Below are the code and all the weights of a small trained network. Each question names an input and a class and asks about switching units off, where a switched-off unit gives its printed mean instead of its output.

import numpy as np


def w(rows, s, z=0):
    codes = np.array(rows[::2]) - 128.0
    scale = np.full(codes.shape[1], s)
    scale[-1] = z or s
    return codes * scale


def norm(h):
    return h / np.sqrt((h * h).mean(-1, keepdims=True) + 1e-5)


def f(y):
    return np.maximum(y, 0)


def log_softmax(a):
    a = a - a.max(-1, keepdims=True)
    return a - np.log(np.exp(a).sum(-1, keepdims=True))


def net(x, mask):
    res = np.array(x, float).reshape(1, 8) / 4 @ E
    u = 0
    for l in range(2):
        y = f(norm(res) @ A[l][:, :-1].T + A[l][:, -1])
        res = res + np.where(mask[u : u + 14], y, B[l][:, -1]) @ B[l][:, :-1]
        u += 14
    return log_softmax(norm(res)[-1] @ U[:, :-1].T + U[:, -1])


A, B = {}, {}
E = w([
[123,134,135,133,135,140,130,120,135],'x0',
[132,132,138,139,140,136,134,139,110],'x1',
[134,128,129,134,133,125,131,145,108],'x2',
[83,122,169,206,190,1,110,111,165],'x3',
[36,85,211,96,84,135,140,149,111],'x4',
[147,61,99,237,45,137,241,110,162],'x5',
[129,127,121,120,121,116,128,131,130],'x6',
[182,144,191,94,111,89,157,14,59],'x7',
],0.0082)
A[0] = w([
[224,208,55,143,206,137,54,96,122,27],'L0N0',
[107,92,170,143,108,149,89,118,124,19],'L0N1',
[79,165,181,174,196,65,131,130,133,72],'L0N2',
[128,222,174,34,168,121,1,168,123,3],'L0N3',
[99,133,108,109,166,168,63,209,173,48],'L0N4',
[92,147,135,140,179,52,103,119,138,11],'L0N5',
[91,142,133,131,89,131,85,114,121,33],'L0N6',
[184,135,195,57,164,95,111,66,95,35],'L0N7',
[103,122,123,118,191,82,154,114,141,16],'L0N8',
[49,108,246,78,76,146,54,162,88,40],'L0N9',
[103,143,115,110,105,127,109,84,181,102],'L0N10',
[184,143,156,103,88,122,169,73,96,21],'L0N11',
[174,165,120,33,81,214,119,154,107,7],'L0N12',
[123,107,103,144,150,151,67,173,161,144],'L0N13',
],0.0097,0.0047)
B[0] = w([
[170,117,157,49,135,84,217,180,191,228],'L0N0',
[163,144,112,118,124,112,166,141,129,137],'L0N1',
[178,125,145,115,88,185,76,160,121,213],'L0N2',
[85,9,52,190,228,132,148,2,75,255],'L0N3',
[64,208,118,163,83,121,145,140,100,206],'L0N4',
[171,108,191,130,98,181,57,122,134,181],'L0N5',
[156,122,125,108,150,130,153,152,99,133],'L0N6',
[46,200,105,151,97,110,122,149,88,208],'L0N7',
[145,108,137,126,97,136,88,135,122,150],'L0N8',
[206,152,120,65,157,103,211,156,212,224],'L0N9',
[158,108,117,118,121,139,116,156,78,139],'L0N10',
[72,181,94,156,107,141,129,159,127,181],'L0N11',
[178,99,208,133,95,178,18,156,129,218],'L0N12',
[120,191,137,101,86,111,129,101,88,197],'L0N13',
],0.0092,0.0077)
A[1] = w([
[209,60,91,136,88,244,95,86,90,11],'L1N0',
[67,242,133,138,80,76,108,81,69,19],'L1N1',
[190,55,157,123,81,188,33,140,94,42],'L1N2',
[16,53,254,66,134,137,203,153,171,23],'L1N3',
[128,40,108,147,18,191,196,138,107,64],'L1N4',
[167,75,221,220,110,44,26,92,167,45],'L1N5',
[161,92,166,179,141,8,37,128,135,62],'L1N6',
[203,129,190,126,83,133,19,164,118,67],'L1N7',
[171,190,182,58,106,101,163,20,60,93],'L1N8',
[183,106,139,48,147,94,204,161,219,31],'L1N9',
[46,252,86,126,82,98,121,161,80,113],'L1N10',
[188,106,124,74,155,46,183,167,212,70],'L1N11',
[40,166,59,153,145,157,97,235,170,4],'L1N12',
[143,36,92,245,73,135,194,96,124,76],'L1N13',
],0.0073,0.0042)
B[1] = w([
[97,133,225,162,117,117,74,166,217,217],'L1N0',
[63,172,50,235,88,126,191,184,138,186],'L1N1',
[160,128,184,146,87,99,45,157,186,217],'L1N2',
[254,168,66,80,141,97,189,167,156,191],'L1N3',
[137,125,123,122,225,69,79,83,100,253],'L1N4',
[138,143,182,91,81,225,65,195,183,216],'L1N5',
[144,128,191,96,66,225,83,171,131,192],'L1N6',
[99,79,192,157,173,165,51,106,173,220],'L1N7',
[75,155,68,219,39,119,178,192,169,220],'L1N8',
[189,128,119,114,160,66,190,152,149,205],'L1N9',
[70,145,141,229,82,112,169,85,64,224],'L1N10',
[194,142,111,60,107,93,147,159,160,210],'L1N11',
[124,202,147,190,34,86,179,114,121,182],'L1N12',
[67,80,99,38,236,135,87,49,38,251],'L1N13',
],0.0076,0.0051)
U = w([
[140,104,202,134,87,168,43,156,171,247],'0',
[77,43,86,107,229,105,116,32,63,143],'1',
[53,206,96,209,43,100,202,139,106,4],'2',
[226,134,110,47,142,67,248,170,192,103],'3',
],0.014,0.0015)

Each question gives the input, the list of numbers given to net, and the class t.
The units are the neurons (one row each of A and B). Each row of codes is followed by its name. A weight is (code - 128) times the scale printed after its matrix; where a second scale follows, it is the last column's (A, B and U).
mask holds one flag per neuron, layer by layer. A switched-off neuron (its flag False) gives its mean, the last column of its row in B, instead of its output. The means were averaged over made-up inputs and are rounded, as every weight is.
A unit's drop is (log p(t) with every unit on - log p(t) with that unit switched off) / (log p(t) with every unit on - log p(t) with every unit switched off).
The circuit of an input: a set's keep is (log p(t) with only the set's units on - log p(t) with every unit switched off) / (log p(t) with every unit on - log p(t) with every unit switched off). Starting from the 12 units with the biggest drops (on a tie, the unit counted first), units are removed one at a time, each time the one whose removal leaves the highest keep (on an exact tie, the one counted first), for as long as the keep stays at least 0.8.
circuit, biggest first: the units of the circuit, biggest drop first
top k neurons: the k neurons with the biggest drops, biggest first
top k neurons in layer l: the k neurons of layer l with the biggest drops, biggest first
input [7,-1,1,3,5,-6,-4,2], class 1: circuit, biggest first	[L0N3]
input [2,2,6,-4,7,3,-8,-7], class 2: top 2 neurons	[L0N0, L0N4]
input [-5,-3,4,6,0,8,-1,-3], class 1: top 2 neurons in layer 0	[L0N12, L0N0]
input [2,-6,-3,5,5,8,-7,-5], class 1: top 2 neurons	[L1N13, L0N0]
input [-6,-1,5,-1,7,-3,-7,-6], class 3: top 3 neurons in layer 0	[L0N9, L0N7, L0N11]
input [-5,4,-4,1,-3,3,-3,2], class 1: top 2 neurons	[L0N9, L1N13]
input [6,-1,8,6,-6,1,0,-3], class 0: top 2 neurons	[L0N9, L0N5]
input [-7,-7,-5,8,-7,8,3,-6], class 0: top 3 neurons in layer 0	[L0N3, L0N9, L0N0]
input [-7,-8,-6,-5,-6,-5,-6,-2], class 3: top 4 neurons	[L0N0, L0N2, L0N5, L1N7]
input [6,8,2,-5,6,1,-3,5], class 3: top 4 neurons	[L0N9, L0N2, L0N4, L0N5]
input [6,-5,1,-6,-7,7,-8,5], class 1: top 2 neurons	[L0N9, L1N13]
input [3,-3,2,-8,2,7,7,-1], class 0: top 2 neurons	[L0N3, L0N12]
input [-3,2,-1,-5,-4,5,-8,0], class 0: top 2 neurons	[L0N3, L1N0]
input [0,7,-2,-8,7,7,6,2], class 0: top 2 neurons in layer 0	[L0N3, L0N0]
input [-3,-4,0,8,-1,6,5,-8], class 0: top 2 neurons	[L0N7, L0N3]
input [4,-3,5,-8,-8,7,-3,1], class 0: top 4 neurons	[L0N9, L0N3, L0N12, L1N0]
input [-2,-5,5,6,7,6,-6,0], class 3: top 3 neurons in layer 0	[L0N3, L0N12, L0N5]
input [-4,-4,-7,-4,4,-4,-4,7], class 2: top neuron	[L0N7]
input [-2,1,0,-2,8,7,7,4], class 3: top 3 neurons in layer 0	[L0N3, L0N7, L0N4]
input [-2,-3,-3,6,8,-5,-1,6], class 3: top 3 neurons	[L0N9, L0N12, L0N4]
input [7,-1,-6,-3,-1,-8,0,-7], class 1: circuit, biggest first	[L0N3]
input [8,7,4,4,-5,3,-1,2], class 3: top 3 neurons in layer 0	[L0N0, L0N12, L0N3]
input [-3,6,-5,-7,-1,8,-7,6], class 1: top 3 neurons in layer 0	[L0N2, L0N5, L0N11]
input [8,4,-5,-7,-2,-1,3,-8], class 2: top 4 neurons in layer 0	[L0N4, L0N2, L0N13, L0N5]
input [-1,-7,-3,3,5,-5,-3,1], class 1: top 2 neurons in layer 0	[L0N3, L0N0]
